Here is a tiny trained network, its code and every weight. The questions are about switching its units off for an input and a target symbol, where a switched-off unit gives its printed mean instead of its output.

import numpy as np


def w(rows, s, z=0):
    codes = np.array(rows[::2]) - 128.0
    scale = np.full(codes.shape[1], s)
    scale[-1] = z or s
    return codes * scale


def f(y):
    return y / 2 * (1 + np.tanh(0.7978845608 * (y + 0.044715 * y**3)))


def softmax(a):
    e = np.exp(a - a.max(-1, keepdims=True))
    return e / e.sum(-1, keepdims=True)


def log_softmax(a):
    a = a - a.max(-1, keepdims=True)
    return a - np.log(np.exp(a).sum(-1, keepdims=True))


def net(x, mask):
    ids = ['αγζημτψω'.index(c) for c in x.split()]
    T = len(ids)
    res = E[ids] + P[:T]
    q, k, v = (res @ M[0].T for M in (Q, K, V))
    z = softmax(np.where(np.tri(T) > 0, q @ k.T / 4**0.5, -1e9)) @ v
    res = res + np.where(mask[0], z, O[0][:, -1]) @ O[0][:, :-1]
    y = f(res @ A[0][:, :-1].T + A[0][:, -1])
    res = res + np.where(mask[1:17], y, B[0][:, -1]) @ B[0][:, :-1]
    return log_softmax(res[-1] @ U[:, :-1].T + U[:, -1])


Q, K, V, O, A, B = {}, {}, {}, {}, {}, {}
E = w([
[111,69,55,72,129],'α',
[240,125,94,118,114],'γ',
[62,70,111,96,149],'ζ',
[46,153,205,185,143],'η',
[159,160,123,130,69],'μ',
[128,56,105,127,176],'τ',
[180,174,188,240,186],'ψ',
[254,83,119,150,190],'ω',
],0.0088)
P = w([
[103,147,45,142,246],'0',
[189,126,164,61,137],'1',
[120,29,108,209,71],'2',
[142,156,106,138,165],'3',
[191,115,194,59,123],'4',
[115,50,126,213,53],'5',
[129,172,122,149,132],'6',
[183,113,202,59,123],'7',
[111,56,138,219,55],'8',
[115,181,130,158,110],'9',
[173,121,200,51,116],'10',
[99,39,118,206,53],'11',
[94,190,134,150,92],'12',
],0.011)
Q[0] = w([
[99,87,47,252,157],'head 1',
[204,33,227,41,51],'head 1',
[129,200,162,70,139],'head 1',
[130,189,101,72,224],'head 1',
],0.011)
K[0] = w([
[149,107,28,98,158],'head 1',
[96,172,214,165,188],'head 1',
[133,141,222,149,38],'head 1',
[174,10,212,157,27],'head 1',
],0.012)
V[0] = w([
[40,167,123,68,94],'head 1',
[61,44,152,145,181],'head 1',
[171,53,12,15,140],'head 1',
[51,83,138,185,182],'head 1',
],0.011)
O[0] = w([
[171,9,214,188,116,2],'head 1',
[2,114,176,99,165,158],'head 1',
[137,69,65,42,98,211],'head 1',
[13,113,152,134,166,179],'head 1',
],0.011,0.0038)
A[0] = w([
[130,50,153,174,79,93],'neuron 1',
[111,102,117,244,69,175],'neuron 2',
[108,89,122,150,81,109],'neuron 3',
[133,181,76,214,166,254],'neuron 4',
[108,79,96,128,32,168],'neuron 5',
[132,70,234,95,109,144],'neuron 6',
[80,88,88,134,96,244],'neuron 7',
[101,116,99,69,213,242],'neuron 8',
[95,82,125,116,160,166],'neuron 9',
[125,205,82,73,186,177],'neuron 10',
[188,143,162,90,177,40],'neuron 11',
[171,60,126,89,96,94],'neuron 12',
[136,205,203,96,186,137],'neuron 13',
[204,161,140,123,77,25],'neuron 14',
[138,93,127,147,30,123],'neuron 15',
[161,181,126,187,93,144],'neuron 16',
],0.011,0.0046)
B[0] = w([
[246,72,191,157,165,148],'neuron 1',
[216,102,52,189,156,165],'neuron 2',
[202,101,145,145,123,152],'neuron 3',
[31,103,70,74,139,211],'neuron 4',
[177,172,136,118,82,229],'neuron 5',
[83,36,199,56,148,176],'neuron 6',
[170,186,132,124,149,250],'neuron 7',
[81,149,161,163,128,252],'neuron 8',
[112,142,154,165,90,188],'neuron 9',
[151,140,158,147,199,255],'neuron 10',
[172,119,162,174,215,145],'neuron 11',
[55,39,20,147,123,185],'neuron 12',
[255,147,131,72,106,207],'neuron 13',
[114,139,185,204,87,174],'neuron 14',
[123,83,104,87,103,171],'neuron 15',
[67,140,140,119,67,175],'neuron 16',
],0.0092,0.0081)
U = w([
[91,39,120,86,90,56],'α',
[106,130,60,56,77,136],'γ',
[147,90,208,74,128,109],'ζ',
[152,96,136,207,192,58],'η',
[203,98,95,169,139,87],'μ',
[91,158,156,195,2,151],'τ',
[73,115,71,123,198,253],'ψ',
[163,224,125,120,135,188],'ω',
],0.0087,0.004)

Each question gives the input, a string of symbols that net reads in full, and the target symbol t.
The units are the heads (4 rows each of Q, K, V and O) and the neurons (one row each of A and B). Each row of codes is followed by its name. A weight is (code - 128) times the scale printed after its matrix; where a second scale follows, it is the last column's (O, A, B and U).
mask holds one flag per unit, heads first, then neurons. A switched-off unit (its flag False) gives its mean, the last column of its rows in O or B, instead of its output. The means were averaged over made-up inputs and are rounded, as every weight is.
A unit's drop is (log p(t) with every unit on - log p(t) with that unit switched off) / (log p(t) with every unit on - log p(t) with every unit switched off).
The circuit of an input: a set's keep is (log p(t) with only the set's units on - log p(t) with every unit switched off) / (log p(t) with every unit on - log p(t) with every unit switched off). Starting from the 12 units with the biggest drops (on a tie, the unit counted first), units are removed one at a time, each time the one whose removal leaves the highest keep (on an exact tie, the one counted first), for as long as the keep stays at least 0.8.
units of the circuit, in order: the units of the circuit, biggest drop first
top k neurons: the k neurons with the biggest drops, biggest first
drop when u is switched off: that unit's drop, to one decimal
input γ γ α μ γ α μ μ μ, target γ: units of the circuit, in order => (head 1)
input ψ μ μ ζ η ψ τ τ ω, target ψ: units of the circuit, in order => (head 1; neuron 4)
input α μ η ζ μ γ μ τ, target ζ: units of the circuit, in order => (head 1; neuron 6; neuron 13)
input η γ τ ω μ η τ ζ η, target η: units of the circuit, in order => (head 1; neuron 2)
input μ η μ γ μ η ω μ γ α μ, target ζ: top 2 neurons => (neuron 6; neuron 13)
input μ γ γ μ μ μ α γ μ γ γ, target μ: top 3 neurons => (neuron 11; neuron 8; neuron 12)
input η η μ ζ η τ ζ ω α η γ, target ζ: units of the circuit, in order => (head 1; neuron 6)
input α μ ζ α ζ, target α: units of the circuit, in order => (head 1; neuron 12; neuron 6)
input ω τ μ ζ μ α γ η, target ζ: units of the circuit, in order => (neuron 6; head 1)
input η μ ω μ ζ, target ζ: top 3 neurons => (neuron 6; neuron 12; neuron 4)
input α α μ ψ γ γ η ζ μ μ α γ γ, target τ: units of the circuit, in order => (head 1; neuron 14; neuron 16)
input τ α μ ψ γ μ ζ ζ γ ω, target ψ: units of the circuit, in order => (neuron 5; neuron 4)
input η γ η μ μ η η μ τ γ ζ, target ζ: top 2 neurons => (neuron 6; neuron 13)
input μ ψ η ψ γ γ τ γ μ μ α, target ω: units of the circuit, in order => (head 1; neuron 13)
input ω τ γ ζ ψ γ ψ τ μ μ τ, target ω: units of the circuit, in order => (head 1)
input τ η η μ ω η γ, target ψ: units of the circuit, in order => (neuron 4; head 1)
input γ μ μ γ ζ, target α: units of the circuit, in order => (head 1; neuron 12; neuron 7)
input η α γ γ γ τ, target η: top 2 neurons => (neuron 2; neuron 1)
input ζ ω μ, target ζ: top 3 neurons => (neuron 6; neuron 1; neuron 7)
input α μ γ μ ψ μ μ ω η, target α: units of the circuit, in order => (head 1)
input μ γ γ γ μ, target τ: top 2 neurons => (neuron 14; neuron 16)
input ζ η μ γ, target ψ: top 4 neurons => (neuron 4; neuron 5; neuron 7; neuron 13)
input τ μ ζ η τ τ, target τ: units of the circuit, in order => (head 1; neuron 9; neuron 8; neuron 5)
input τ μ μ μ γ ω μ μ γ, target τ: top 2 neurons => (neuron 9; neuron 8)
input μ γ μ ψ ζ γ, target μ: top 2 neurons => (neuron 2; neuron 1)
input μ μ ψ, target μ: top 2 neurons => (neuron 2; neuron 1)
input ω τ μ η μ μ, target ω: top neuron => (neuron 7)
input ω η ζ γ τ α α μ α ψ, target ψ: top 2 neurons => (neuron 5; neuron 4)
input ψ τ ω ψ η γ ω γ η ζ τ α, target ψ: drop when neuron 5 is switched off => 0.1
input μ α μ γ γ ω, target μ: drop when neuron 2 is switched off => 0.2
